Below are the code and all the weights of a small trained network. Each question names an input and a class and asks about switching units off, where a switched-off unit gives its printed mean instead of its output.

import numpy as np


def w(rows, s, z=0):
    codes = np.array(rows[::2]) - 128.0
    scale = np.full(codes.shape[1], s)
    scale[-1] = z or s
    return codes * scale


def f(y):
    return np.maximum(y, 0)


def log_softmax(a):
    a = a - a.max(-1, keepdims=True)
    return a - np.log(np.exp(a).sum(-1, keepdims=True))


def net(x, mask):
    res = np.array(x, float).reshape(1, 5) / 4 @ E
    y = f(res @ A[0][:, :-1].T + A[0][:, -1])
    res = res + np.where(mask, y, B[0][:, -1]) @ B[0][:, :-1]
    return log_softmax(res[-1] @ U[:, :-1].T + U[:, -1])


A, B = {}, {}
E = w([
[1,110,133,160,128,71,123,61],'x0',
[127,80,119,3,150,134,91,133],'x1',
[147,169,207,131,215,141,93,91],'x2',
[128,120,139,126,126,127,137,127],'x3',
[133,146,116,130,122,121,108,130],'x4',
],0.016)
A[0] = w([
[126,89,90,111,108,162,148,204,219],'neuron 1',
[137,115,93,122,101,86,140,147,218],'neuron 2',
[200,118,113,50,148,147,131,155,122],'neuron 3',
[65,100,124,39,127,77,80,89,3],'neuron 4',
[150,143,160,118,174,158,120,113,114],'neuron 5',
[246,182,136,192,103,183,196,181,210],'neuron 6',
[175,125,169,72,183,166,60,158,157],'neuron 7',
[122,77,80,75,125,112,101,137,145],'neuron 8',
[149,109,128,181,106,166,113,174,117],'neuron 9',
[88,100,89,217,82,52,182,120,219],'neuron 10',
[160,161,241,149,220,139,50,56,216],'neuron 11',
],0.012,0.0053)
B[0] = w([
[196,135,172,35,53,106,123,116,181],'neuron 1',
[145,134,144,39,69,137,159,88,162],'neuron 2',
[145,161,81,106,134,47,168,182,198],'neuron 3',
[117,55,116,116,150,243,99,106,187],'neuron 4',
[103,150,116,113,176,116,135,162,170],'neuron 5',
[125,42,123,132,121,218,86,91,229],'neuron 6',
[148,105,87,88,144,115,153,218,208],'neuron 7',
[190,110,170,63,106,114,109,86,175],'neuron 8',
[121,89,146,107,113,158,174,129,155],'neuron 9',
[48,190,73,102,142,130,184,146,205],'neuron 10',
[88,116,124,193,249,127,131,136,252],'neuron 11',
],0.012,0.026)
U = w([
[100,100,130,76,53,228,133,27,236],'0',
[70,205,29,84,148,75,235,206,116],'1',
[103,51,141,161,185,211,52,121,185],'2',
[27,254,207,241,171,64,155,44,72],'3',
[199,152,179,69,56,31,134,130,4],'4',
],0.0076,0.0042)

Each question gives the input, the list of numbers given to net, and the class t.
The units are the neurons (one row each of A and B). Each row of codes is followed by its name. A weight is (code - 128) times the scale printed after its matrix; where a second scale follows, it is the last column's (A, B and U).
mask holds one flag per neuron, in row order. A switched-off neuron (its flag False) gives its mean, the last column of its row in B, instead of its output. The means were averaged over made-up inputs and are rounded, as every weight is.
A unit's drop is (log p(t) with every unit on - log p(t) with that unit switched off) / (log p(t) with every unit on - log p(t) with every unit switched off).
The circuit of an input: a set's keep is (log p(t) with only the set's units on - log p(t) with every unit switched off) / (log p(t) with every unit on - log p(t) with every unit switched off). Starting from all 11 units, units are removed one at a time, each time the one whose removal leaves the highest keep (on an exact tie, the one counted first), for as long as the keep stays at least 0.8.
circuit, biggest first: the units of the circuit, biggest drop first
unit that matters most: the unit with the biggest drop
top k neurons: the k neurons with the biggest drops, biggest first
drop when u is switched off: that unit's drop, to one decimal
input [-1,2,7,6,5], class 1: circuit, biggest first => neuron 6
input [4,0,5,-8,1], class 3: circuit, biggest first => neuron 6; neuron 7
input [-6,-3,0,-3,0], class 0: top 2 neurons => neuron 11; neuron 6
input [-1,7,5,8,-4], class 1: top 2 neurons => neuron 6; neuron 3
input [0,2,0,-8,7], class 4: circuit, biggest first => neuron 6; neuron 10; neuron 11
input [0,5,-8,-3,5], class 4: top 2 neurons => neuron 6; neuron 1
input [0,3,-1,-2,3], class 4: circuit, biggest first => neuron 6; neuron 11; neuron 10
input [-4,1,8,-4,-8], class 1: top 4 neurons => neuron 7; neuron 3; neuron 4; neuron 5
input [-7,3,0,-8,1], class 4: circuit, biggest first => neuron 11; neuron 1
input [0,0,-6,6,-8], class 0: top 2 neurons => neuron 3; neuron 7
input [6,0,2,-8,-1], class 3: top 2 neurons => neuron 6; neuron 7
input [3,-7,1,1,-5], class 3: top 2 neurons => neuron 7; neuron 3
input [-1,-2,0,3,0], class 0: top 2 neurons => neuron 11; neuron 7
input [1,7,0,-8,-3], class 0: top 2 neurons => neuron 4; neuron 11
input [-8,3,-3,4,-1], class 4: unit that matters most => neuron 3
input [4,0,2,4,-3], class 3: top 2 neurons => neuron 6; neuron 7
input [-8,3,7,8,-3], class 1: top 2 neurons => neuron 3; neuron 7
input [-8,7,6,6,-5], class 1: drop when neuron 6 is switched off => 0.0
input [4,-1,5,5,0], class 3: drop when neuron 6 is switched off => 0.3
input [4,2,-3,5,-6], class 0: drop when neuron 11 is switched off => 0.1
input [2,-2,5,-3,6], class 3: top neuron => neuron 6
